Below are the code and all the weights of a small trained network. Each question names an input and a target symbol and asks about switching units off, where a switched-off unit gives its printed mean instead of its output.

import numpy as np


def w(rows, s, z=0):
    codes = np.array(rows[::2]) - 128.0
    scale = np.full(codes.shape[1], s)
    scale[-1] = z or s
    return codes * scale


def f(y):
    return np.maximum(y, 0)


def softmax(a):
    e = np.exp(a - a.max(-1, keepdims=True))
    return e / e.sum(-1, keepdims=True)


def log_softmax(a):
    a = a - a.max(-1, keepdims=True)
    return a - np.log(np.exp(a).sum(-1, keepdims=True))


def net(x, mask):
    ids = ['αβγδεζηθλπστφψω'.index(c) for c in x.split()]
    T = len(ids)
    res = E[ids] + P[:T]
    r = res
    for j in range(3):
        rows = slice(3 * j, 3 * j + 3)
        q, k, v = (r @ M[0][rows].T for M in (Q, K, V))
        z = softmax(np.where(np.tri(T) > 0, q @ k.T / 3**0.5, -1e9)) @ v
        o = O[0][rows]
        res = res + np.where(mask[j], z, o[:, -1]) @ o[:, :-1]
    y = f(res @ A[0][:, :-1].T + A[0][:, -1])
    res = res + np.where(mask[3:15], y, B[0][:, -1]) @ B[0][:, :-1]
    return log_softmax(res[-1] @ U[:, :-1].T + U[:, -1])


Q, K, V, O, A, B = {}, {}, {}, {}, {}, {}
E = w([
[254,59,226,58,65,199,214],'α',
[28,98,53,158,224,27,45],'β',
[211,22,212,107,131,109,222],'γ',
[91,35,154,157,214,12,151],'δ',
[168,94,65,83,144,196,77],'ε',
[13,205,24,125,114,24,26],'ζ',
[189,140,80,76,93,238,57],'η',
[134,37,170,117,177,73,186],'θ',
[75,203,39,63,76,160,21],'λ',
[162,35,108,131,227,168,74],'π',
[74,112,31,89,199,153,15],'σ',
[188,7,217,203,189,31,222],'τ',
[218,39,157,83,163,220,144],'φ',
[228,133,165,40,37,228,153],'ψ',
[222,52,126,57,140,211,146],'ω',
],0.0043)
P = w([
[37,5,16,215,29,232,201],'0',
[232,146,218,3,249,43,5],'1',
[213,12,76,62,100,67,95],'2',
[192,15,30,45,92,49,76],'3',
[39,211,248,246,242,237,241],'4',
[242,19,21,24,92,12,39],'5',
[151,224,239,129,54,69,152],'6',
[244,20,9,13,88,11,23],'7',
],0.0042)
Q[0] = w([
[8,246,249,244,238,243,247],'H0',
[16,249,246,245,236,237,248],'H0',
[220,7,16,23,25,8,9],'H0',
[249,12,28,17,43,16,20],'H1',
[248,9,22,16,39,10,7],'H1',
[21,248,248,236,224,250,252],'H1',
[6,241,223,239,204,240,245],'H2',
[12,250,240,248,228,246,251],'H2',
[243,5,14,10,27,9,6],'H2',
],0.0043)
K[0] = w([
[249,247,251,6,243,13,10],'H0',
[250,251,249,8,251,3,15],'H0',
[22,8,34,241,18,244,250],'H0',
[10,6,9,237,7,246,228],'H1',
[6,11,7,240,7,244,246],'H1',
[240,244,241,16,247,6,4],'H1',
[244,244,249,22,250,13,20],'H2',
[247,245,251,8,250,6,8],'H2',
[7,8,9,248,7,249,246],'H2',
],0.0043)
V[0] = w([
[10,125,5,60,179,227,12],'H0',
[190,235,115,16,11,249,116],'H0',
[6,233,36,95,20,17,53],'H0',
[8,228,29,76,44,15,19],'H1',
[97,105,8,10,163,237,12],'H1',
[249,81,247,95,26,235,249],'H1',
[172,163,22,2,18,250,22],'H2',
[92,18,164,243,249,10,184],'H2',
[4,187,19,232,249,7,8],'H2',
],0.0043)
O[0] = w([
[240,29,193,249,218,17,42,252],'H0',
[241,248,14,243,242,15,250,65],'H0',
[250,156,250,247,17,6,220,126],'H0',
[249,93,244,245,10,7,201,125],'H1',
[245,43,51,248,231,34,63,233],'H1',
[20,252,12,21,237,234,250,94],'H1',
[251,85,5,249,252,6,235,180],'H2',
[7,13,234,9,14,249,11,171],'H2',
[186,8,249,230,4,51,5,152],'H2',
],0.0043,0.0029)
A[0] = w([
[227,43,236,255,39,30,107,70],'N0',
[235,238,7,151,237,81,232,159],'N1',
[20,198,36,6,242,208,223,100],'N2',
[82,23,218,46,3,127,20,60],'N3',
[16,209,43,8,243,226,214,130],'N4',
[194,43,233,251,45,51,119,173],'N5',
[235,242,3,150,227,68,241,141],'N6',
[147,77,11,142,245,165,86,253],'N7',
[54,12,119,169,202,185,43,252],'N8',
[73,20,215,40,7,127,17,89],'N9',
[68,22,213,14,10,140,15,126],'N10',
[9,151,181,2,75,237,50,216],'N11',
],0.0041,0.0037)
B[0] = w([
[200,229,42,116,16,60,68,244],'N0',
[23,215,187,242,248,144,239,209],'N1',
[58,249,9,60,21,114,38,189],'N2',
[11,223,243,238,162,198,152,213],'N3',
[108,232,6,66,5,154,31,192],'N4',
[223,184,46,144,31,62,53,247],'N5',
[11,232,204,248,242,103,248,207],'N6',
[163,13,175,53,255,229,91,213],'N7',
[218,12,210,9,215,221,22,215],'N8',
[7,191,251,221,117,193,186,219],'N9',
[12,167,250,217,76,134,210,226],'N10',
[167,34,120,1,6,53,237,196],'N11',
],0.0041,0.011)
U = w([
[80,252,43,120,84,130,111,14],'α',
[99,224,189,234,87,189,22,86],'β',
[154,116,29,14,34,113,115,68],'γ',
[26,65,244,157,129,132,232,111],'δ',
[143,38,149,172,223,152,149,222],'ε',
[187,195,58,103,2,57,124,2],'ζ',
[86,95,173,235,227,145,227,85],'η',
[117,56,147,43,113,133,172,232],'θ',
[182,203,100,203,132,35,244,130],'λ',
[202,1,197,55,209,203,55,210],'π',
[220,22,59,105,124,101,38,206],'σ',
[60,181,144,64,39,130,170,27],'τ',
[132,141,78,104,160,183,62,165],'φ',
[27,244,118,200,151,127,210,30],'ψ',
[97,154,97,139,193,180,71,197],'ω',
],0.0039,0.004)

Each question gives the input, a string of symbols that net reads in full, and the target symbol t.
The units are the heads (3 rows each of Q, K, V and O) and the neurons (one row each of A and B). Each row of codes is followed by its name. A weight is (code - 128) times the scale printed after its matrix; where a second scale follows, it is the last column's (O, A, B and U).
mask holds one flag per unit, heads first, then neurons. A switched-off unit (its flag False) gives its mean, the last column of its rows in O or B, instead of its output. The means were averaged over made-up inputs and are rounded, as every weight is.
A unit's drop is (log p(t) with every unit on - log p(t) with that unit switched off) / (log p(t) with every unit on - log p(t) with every unit switched off).
most important unit: the unit with the biggest drop
k most important neurons: the k neurons with the biggest drops, biggest first
which heads matter: for each layer, one digit per head in row order, 1 if its drop is at least 0.15 and else 0, layers parted by /
drop of u: that unit's drop, to one decimal
input ζ ζ λ ψ ζ δ, target ζ: which heads matter => 110
input β σ β, target β: most important unit => H2
input ω δ β δ ζ λ τ β, target ω: which heads matter => 111
input σ δ σ λ α, target δ: which heads matter => 101
input λ ζ π λ γ ψ, target λ: which heads matter => 101
input τ β α λ, target τ: 2 most important neurons => [N11; N10]
input τ β φ π λ, target β: which heads matter => 011
input ε δ β λ δ ψ σ β, target ε: which heads matter => 001
input δ σ π, target δ: which heads matter => 101
input β λ τ λ σ β β ψ, target β: 2 most important neurons => [N3; N9]
input θ α π π π, target α: which heads matter => 111
input ψ β φ, target ψ: 2 most important neurons => [N6; N1]
input γ τ λ σ θ, target τ: 3 most important neurons => [N11; N4; N2]
input ψ λ ω τ η π, target ψ: 2 most important neurons => [N6; N1]
input γ β λ β β δ δ η, target γ: most important unit => H1
input λ ζ β σ, target λ: drop of N6 => 0.1
input σ ε ε, target σ: drop of H0 => 0.1
input δ η ψ β σ, target η: drop of H1 => 0.1
input τ σ δ, target τ: drop of H1 => 0.8
input δ γ λ φ, target δ: most important neuron => [N10]
